Below is a small trained network, with its code and all its weights. Each question gives an input and a target symbol and asks what happens when units are switched off, that is, made to give their printed mean instead of their output.

import numpy as np


def w(rows, s, z=0):
    codes = np.array(rows[::2]) - 128.0
    scale = np.full(codes.shape[1], s)
    scale[-1] = z or s
    return codes * scale


def norm(h):
    return h / np.sqrt((h * h).mean(-1, keepdims=True) + 1e-5)


def f(y):
    return np.maximum(y, 0)


def softmax(a):
    e = np.exp(a - a.max(-1, keepdims=True))
    return e / e.sum(-1, keepdims=True)


def log_softmax(a):
    a = a - a.max(-1, keepdims=True)
    return a - np.log(np.exp(a).sum(-1, keepdims=True))


def net(x, mask):
    ids = ['ΓΔΨΩαβεζθλξτφ'.index(c) for c in x.split()]
    T = len(ids)
    res = E[ids] + P[:T]
    u = 0
    for l in range(2):
        q, k, v = (norm(res) @ M[l].T for M in (Q, K, V))
        z = softmax(np.where(np.tri(T) > 0, q @ k.T / 3**0.5, -1e9)) @ v
        res = res + np.where(mask[u], z, O[l][:, -1]) @ O[l][:, :-1]
        u += 1
        y = f(norm(res) @ A[l][:, :-1].T + A[l][:, -1])
        res = res + np.where(mask[u : u + 12], y, B[l][:, -1]) @ B[l][:, :-1]
        u += 12
    return log_softmax(norm(res)[-1] @ U[:, :-1].T + U[:, -1])


Q, K, V, O, A, B = {}, {}, {}, {}, {}, {}
E = w([
[127,122,107,114,116,181],'Γ',
[146,127,121,69,111,161],'Δ',
[133,70,97,121,102,142],'Ψ',
[143,63,150,143,139,136],'Ω',
[153,76,127,107,130,87],'α',
[161,82,161,87,132,141],'β',
[138,110,150,117,150,181],'ε',
[135,75,145,100,191,129],'ζ',
[147,112,112,62,116,111],'θ',
[118,127,74,98,118,140],'λ',
[111,93,111,145,148,162],'ξ',
[186,254,154,128,152,120],'τ',
[112,132,157,137,78,115],'φ',
],0.0071)
P = w([
[3,71,211,61,86,135],'0',
[71,89,161,83,111,137],'1',
[100,96,154,98,106,144],'2',
[121,106,150,108,104,149],'3',
[146,111,142,119,109,151],'4',
[168,118,126,124,112,155],'5',
[192,121,119,135,118,160],'6',
[221,123,101,142,123,167],'7',
],0.0031)
Q[0] = w([
[173,3,154,73,74,176],'0.h0',
[129,206,119,178,175,65],'0.h0',
[186,57,115,136,93,160],'0.h0',
],0.0061)
K[0] = w([
[228,232,87,231,113,128],'0.h0',
[4,53,129,21,158,160],'0.h0',
[233,218,91,150,153,95],'0.h0',
],0.004)
V[0] = w([
[75,252,197,200,63,64],'0.h0',
[85,56,72,177,93,94],'0.h0',
[116,45,90,195,132,155],'0.h0',
],0.0033)
O[0] = w([
[254,162,78,165,174,157,2],'0.h0',
[147,71,92,133,74,123,128],'0.h0',
[97,57,121,116,95,145,83],'0.h0',
],0.004,0.00056)
A[0] = w([
[2,131,134,127,111,63,54],'0.n0',
[125,128,128,127,130,128,114],'0.n1',
[99,124,98,174,165,145,87],'0.n2',
[105,156,129,124,138,114,95],'0.n3',
[4,229,167,118,193,43,7],'0.n4',
[163,150,84,163,179,118,71],'0.n5',
[97,111,41,120,143,153,108],'0.n6',
[100,141,98,97,141,154,147],'0.n7',
[197,233,95,164,253,90,97],'0.n8',
[128,130,76,91,135,44,121],'0.n9',
[107,86,133,174,195,97,147],'0.n10',
[59,121,131,110,226,100,86],'0.n11',
],0.0039,0.0016)
B[0] = w([
[144,208,177,170,105,115,243],'0.n0',
[127,129,127,128,129,130,128],'0.n1',
[108,137,116,164,152,161,132],'0.n2',
[112,122,131,127,151,129,131],'0.n3',
[104,107,78,116,255,123,141],'0.n4',
[136,162,161,141,132,144,143],'0.n5',
[105,168,88,161,112,126,175],'0.n6',
[120,175,122,138,131,115,205],'0.n7',
[143,224,165,197,182,73,189],'0.n8',
[129,181,104,134,94,75,150],'0.n9',
[116,134,124,172,173,106,160],'0.n10',
[93,141,114,154,172,103,165],'0.n11',
],0.0045,0.0011)
Q[1] = w([
[93,148,130,106,168,142],'1.h0',
[82,86,89,84,249,104],'1.h0',
[152,146,176,180,86,110],'1.h0',
],0.015)
K[1] = w([
[2,136,175,61,125,137],'1.h0',
[5,105,206,103,90,90],'1.h0',
[236,113,66,159,194,127],'1.h0',
],0.0064)
V[1] = w([
[252,127,62,31,80,51],'1.h0',
[147,166,137,243,60,43],'1.h0',
[97,192,45,117,68,174],'1.h0',
],0.0032)
O[1] = w([
[3,107,240,19,106,107,2],'1.h0',
[20,177,237,223,54,72,85],'1.h0',
[36,233,85,111,95,170,107],'1.h0',
],0.003,0.00082)
A[1] = w([
[123,97,158,118,164,88,84],'1.n0',
[191,138,91,138,98,101,47],'1.n1',
[114,94,135,223,130,131,158],'1.n2',
[111,195,189,247,132,38,34],'1.n3',
[108,97,83,116,142,156,180],'1.n4',
[127,132,132,88,115,2,54],'1.n5',
[152,151,150,52,150,124,84],'1.n6',
[140,107,196,113,189,173,96],'1.n7',
[133,122,56,152,151,72,253],'1.n8',
[72,136,164,155,220,152,128],'1.n9',
[148,67,181,135,150,71,139],'1.n10',
[90,156,149,97,102,183,134],'1.n11',
],0.0066,0.003)
B[1] = w([
[147,144,88,154,102,140,156],'1.n0',
[83,81,137,127,201,128,150],'1.n1',
[119,170,161,146,146,180,212],'1.n2',
[252,171,114,107,100,189,252],'1.n3',
[176,131,138,164,99,126,228],'1.n4',
[129,109,253,141,104,164,152],'1.n5',
[126,143,123,75,115,170,191],'1.n6',
[184,115,127,129,74,101,240],'1.n7',
[55,172,192,101,118,106,175],'1.n8',
[84,67,143,80,203,116,184],'1.n9',
[126,179,54,165,155,63,218],'1.n10',
[127,111,84,151,192,121,254],'1.n11',
],0.0065,0.0029)
U = w([
[116,123,15,177,157,185,4],'Γ',
[112,133,79,27,148,186,21],'Δ',
[85,66,120,149,44,144,113],'Ψ',
[136,120,98,247,138,76,76],'Ω',
[104,127,204,159,108,52,117],'α',
[170,117,77,87,88,42,99],'β',
[160,39,174,119,188,152,130],'ε',
[105,123,115,137,217,60,179],'ζ',
[86,122,219,55,111,130,109],'θ',
[61,180,83,123,120,104,242],'λ',
[69,125,179,184,174,184,157],'ξ',
[133,191,159,105,206,108,61],'τ',
[177,188,160,144,87,165,246],'φ',
],0.013,0.0036)

Each question gives the input, a string of symbols that net reads in full, and the target symbol t.
The units are the heads (3 rows each of Q, K, V and O) and the neurons (one row each of A and B). Each row of codes is followed by its name. A weight is (code - 128) times the scale printed after its matrix; where a second scale follows, it is the last column's (O, A, B and U).
mask holds one flag per unit, layer by layer, with each layer's heads first. A switched-off unit (its flag False) gives its mean, the last column of its rows in O or B, instead of its output. The means were averaged over made-up inputs and are rounded, as every weight is.
A unit's drop is (log p(t) with every unit on - log p(t) with that unit switched off) / (log p(t) with every unit on - log p(t) with every unit switched off).
The circuit of an input: a set's keep is (log p(t) with only the set's units on - log p(t) with every unit switched off) / (log p(t) with every unit on - log p(t) with every unit switched off). Starting from the 12 units with the biggest drops (on a tie, the unit counted first), units are removed one at a time, each time the one whose removal leaves the highest keep (on an exact tie, the one counted first), for as long as the keep stays at least 0.8.
units of the circuit, in order: the units of the circuit, biggest drop first
most important unit: the unit with the biggest drop
k most important neurons: the k neurons with the biggest drops, biggest first
k most important neurons of layer l: the k neurons of layer l with the biggest drops, biggest first
input Δ Δ ε φ Ψ, target Ψ: units of the circuit, in order : 1.n3; 1.n8
input φ Δ ζ, target ζ: most important unit : 1.n9
input ε τ λ, target τ: units of the circuit, in order : 0.h0; 1.n8
input φ φ φ φ ζ ε φ, target ζ: 3 most important neurons : 1.n1; 1.n10; 1.n3
input τ Δ φ φ λ, target φ: units of the circuit, in order : 0.h0; 0.n8; 1.n3; 1.h0
input Γ Γ φ β φ Ω, target Ω: 2 most important neurons of layer 1 : 1.n10; 1.n3
input φ β φ, target β: units of the circuit, in order : 1.h0; 1.n10
input Δ φ φ ξ φ, target ξ: 3 most important neurons of layer 1 : 1.n1; 1.n3; 1.n8
input ε Ψ θ, target θ: units of the circuit, in order : 1.n5; 0.h0
input ε β Δ β Δ Ψ φ Ω, target Ω: units of the circuit, in order : 1.n10; 1.n3
input φ Δ φ φ Ψ θ Δ φ, target Ψ: 3 most important neurons : 1.n10; 1.n3; 1.n2
input β Δ ξ φ φ Γ, target Γ: 2 most important neurons : 1.n3; 1.n11
input Δ φ ζ Ω φ, target Ω: units of the circuit, in order : 1.h0; 1.n10
input φ φ φ β, target β: 2 most important neurons : 1.n10; 1.n3
input φ φ Δ β φ ζ ε φ, target ζ: 2 most important neurons : 1.n1; 1.n3
input ζ φ λ, target λ: units of the circuit, in order : 1.n8; 1.n3
input φ φ ε, target ε: 2 most important neurons : 1.n9; 1.n7
input ξ ε φ β θ Δ, target Δ: most important neuron : 1.n3
input φ λ φ Ψ Ψ φ, target Ψ: 2 most important neurons : 1.n3; 1.n10
input ε β β Ψ, target Ψ: units of the circuit, in order : 0.h0
input ε Γ τ ε, target τ: 2 most important neurons : 0.n8; 1.n9
